Below are the code and all the weights of a small trained network. Each question names an input and a target symbol and asks about switching units off, where a switched-off unit gives its printed mean instead of its output.

import numpy as np


def w(rows, s, z=0):
    codes = np.array(rows[::2]) - 128.0
    scale = np.full(codes.shape[1], s)
    scale[-1] = z or s
    return codes * scale


def norm(h):
    return h / np.sqrt((h * h).mean(-1, keepdims=True) + 1e-5)


def f(y):
    return y / 2 * (1 + np.tanh(0.7978845608 * (y + 0.044715 * y**3)))


def softmax(a):
    e = np.exp(a - a.max(-1, keepdims=True))
    return e / e.sum(-1, keepdims=True)


def log_softmax(a):
    a = a - a.max(-1, keepdims=True)
    return a - np.log(np.exp(a).sum(-1, keepdims=True))


def net(x, mask):
    ids = ['βγδεζμξπστφψω'.index(c) for c in x.split()]
    T = len(ids)
    res = E[ids] + P[:T]
    u = 0
    for l in range(2):
        q, k, v = (norm(res) @ M[l].T for M in (Q, K, V))
        z = softmax(np.where(np.tri(T) > 0, q @ k.T / 4**0.5, -1e9)) @ v
        res = res + np.where(mask[u], z, O[l][:, -1]) @ O[l][:, :-1]
        u += 1
        y = f(norm(res) @ A[l][:, :-1].T + A[l][:, -1])
        res = res + np.where(mask[u : u + 8], y, B[l][:, -1]) @ B[l][:, :-1]
        u += 8
    return log_softmax(norm(res)[-1] @ U[:, :-1].T + U[:, -1])


Q, K, V, O, A, B = {}, {}, {}, {}, {}, {}
E = w([
[137,103,127],'β',
[156,179,134],'γ',
[153,181,131],'δ',
[87,181,158],'ε',
[164,175,141],'ζ',
[79,125,143],'μ',
[74,111,74],'ξ',
[158,145,88],'π',
[126,98,170],'σ',
[94,128,116],'τ',
[212,25,2],'φ',
[218,12,90],'ψ',
[109,131,109],'ω',
],0.032)
P = w([
[191,27,135],'0',
[176,61,118],'1',
[163,83,103],'2',
[158,101,96],'3',
[155,119,85],'4',
[142,137,78],'5',
[141,156,76],'6',
[129,174,69],'7',
[140,188,73],'8',
[135,205,73],'9',
[144,220,72],'10',
[155,241,85],'11',
[165,254,83],'12',
[156,245,73],'13',
],0.0055)
Q[0] = w([
[121,229,40],'L0H0',
[133,192,149],'L0H0',
[191,35,115],'L0H0',
[255,51,114],'L0H0',
],0.0098)
K[0] = w([
[116,177,47],'L0H0',
[117,200,109],'L0H0',
[189,70,76],'L0H0',
[253,81,145],'L0H0',
],0.012)
V[0] = w([
[181,141,137],'L0H0',
[60,167,109],'L0H0',
[160,182,2],'L0H0',
[195,88,203],'L0H0',
],0.009)
O[0] = w([
[32,128,104,160],'L0H0',
[244,52,209,150],'L0H0',
[113,58,112,252],'L0H0',
[2,167,53,82],'L0H0',
],0.0059,0.0022)
A[0] = w([
[177,167,174,253],'L0N0',
[157,118,150,107],'L0N1',
[130,59,251,84],'L0N2',
[83,169,108,97],'L0N3',
[39,92,152,148],'L0N4',
[28,85,122,122],'L0N5',
[56,88,68,204],'L0N6',
[98,137,182,26],'L0N7',
],0.014,0.0037)
B[0] = w([
[95,89,63,255],'L0N0',
[109,110,140,136],'L0N1',
[101,114,214,167],'L0N2',
[155,95,85,150],'L0N3',
[93,140,248,163],'L0N4',
[146,161,227,174],'L0N5',
[95,169,166,200],'L0N6',
[91,166,100,131],'L0N7',
],0.011,0.0078)
Q[1] = w([
[172,182,172],'L1H0',
[163,238,159],'L1H0',
[114,57,160],'L1H0',
[127,248,112],'L1H0',
],0.013)
K[1] = w([
[157,191,174],'L1H0',
[164,238,159],'L1H0',
[95,89,132],'L1H0',
[151,248,123],'L1H0',
],0.015)
V[1] = w([
[181,157,125],'L1H0',
[254,181,165],'L1H0',
[116,153,190],'L1H0',
[133,158,125],'L1H0',
],0.014)
O[1] = w([
[80,67,94,125],'L1H0',
[71,114,7,1],'L1H0',
[134,139,79,61],'L1H0',
[80,140,132,182],'L1H0',
],0.012,0.00086)
A[1] = w([
[111,77,148,112],'L1N0',
[83,44,138,75],'L1N1',
[104,120,112,119],'L1N2',
[189,5,177,5],'L1N3',
[127,98,194,93],'L1N4',
[65,84,122,148],'L1N5',
[46,205,199,132],'L1N6',
[127,164,89,103],'L1N7',
],0.016,0.012)
B[1] = w([
[132,77,116,127],'L1N0',
[176,145,227,122],'L1N1',
[105,110,155,128],'L1N2',
[149,247,80,149],'L1N3',
[71,83,163,152],'L1N4',
[61,89,121,140],'L1N5',
[162,130,2,246],'L1N6',
[120,125,165,148],'L1N7',
],0.012,0.011)
U = w([
[126,213,75,46],'β',
[41,50,65,92],'γ',
[146,154,114,122],'δ',
[132,133,125,128],'ε',
[54,94,105,101],'ζ',
[88,37,161,255],'μ',
[125,122,125,116],'ξ',
[132,134,99,92],'π',
[47,152,155,206],'σ',
[189,116,186,252],'τ',
[183,9,109,135],'φ',
[236,70,125,121],'ψ',
[255,219,134,70],'ω',
],0.022,0.013)

Each question gives the input, a string of symbols that net reads in full, and the target symbol t.
The units are the heads (4 rows each of Q, K, V and O) and the neurons (one row each of A and B). Each row of codes is followed by its name. A weight is (code - 128) times the scale printed after its matrix; where a second scale follows, it is the last column's (O, A, B and U).
mask holds one flag per unit, layer by layer, with each layer's heads first. A switched-off unit (its flag False) gives its mean, the last column of its rows in O or B, instead of its output. The means were averaged over made-up inputs and are rounded, as every weight is.
A unit's drop is (log p(t) with every unit on - log p(t) with that unit switched off) / (log p(t) with every unit on - log p(t) with every unit switched off).
The circuit of an input: a set's keep is (log p(t) with only the set's units on - log p(t) with every unit switched off) / (log p(t) with every unit on - log p(t) with every unit switched off). Starting from the 12 units with the biggest drops (on a tie, the unit counted first), units are removed one at a time, each time the one whose removal leaves the highest keep (on an exact tie, the one counted first), for as long as the keep stays at least 0.8.
circuit, biggest first: the units of the circuit, biggest drop first
unit that matters most: the unit with the biggest drop
k most important neurons: the k neurons with the biggest drops, biggest first
k most important neurons of layer l: the k neurons of layer l with the biggest drops, biggest first
drop when u is switched off: that unit's drop, to one decimal
input γ σ μ δ ω, target ω: circuit, biggest first	L1N3, L0H0
input ω γ δ ω ω δ σ δ β π σ δ ε τ, target τ: 3 most important neurons of layer 0	L0N2, L0N5, L0N1
input ω δ φ φ δ ω δ, target φ: 4 most important neurons	L0N2, L0N6, L0N0, L0N5
input β ε δ μ β δ ζ δ π ψ δ δ δ, target γ: unit that matters most	L1H0
input ζ β δ σ δ τ, target τ: circuit, biggest first	L0H0, L1H0
input δ β ζ, target β: 2 most important neurons of layer 1	L1N4, L1N6
input ψ δ ψ δ ω ε ψ ξ ε ξ, target ω: 2 most important neurons of layer 0	L0N0, L0N6
input ω γ μ δ δ δ ω σ, target σ: 3 most important neurons	L0N4, L0N5, L0N0
input δ δ ζ ξ ω σ ε π, target ω: 3 most important neurons	L0N0, L0N5, L1N6
input ε μ ε β μ δ δ π, target γ: 2 most important neurons	L0N3, L1N6
input δ ζ ω γ, target φ: 2 most important neurons	L0N2, L0N7
input δ φ φ μ ζ ω ζ, target φ: 2 most important neurons	L0N6, L0N2
input δ δ ζ δ, target σ: 2 most important neurons	L0N4, L1N6
input ζ φ ε μ, target μ: unit that matters most	L0H0
input ψ γ ζ δ, target σ: 3 most important neurons of layer 1	L1N6, L1N7, L1N0
input ε γ ω ξ, target φ: 3 most important neurons	L0N6, L1N6, L1N3
input δ σ β, target β: 2 most important neurons	L1N6, L0N6
input δ δ ε σ ε ζ δ δ δ φ φ β, target β: 3 most important neurons of layer 0	L0N0, L0N5, L0N6
input ζ β ζ δ β β δ φ ψ σ β ζ, target β: 3 most important neurons of layer 0	L0N0, L0N5, L0N6
input δ δ ω ξ τ ξ π ψ ω ψ δ ε, target γ: most important neuron	L1N5
input τ σ ε ζ β δ π ω, target ω: 2 most important neurons of layer 1	L1N3, L1N6
input δ δ δ, target γ: 2 most important neurons of layer 1	L1N3, L1N6
input β ε π ξ δ π γ ζ μ, target μ: drop when L0N2 is switched off	1.4
input ε ζ γ π ω δ, target φ: drop when L0N2 is switched off	1.0
input σ β φ φ ξ ω σ, target β: drop when L1N7 is switched off	0.0
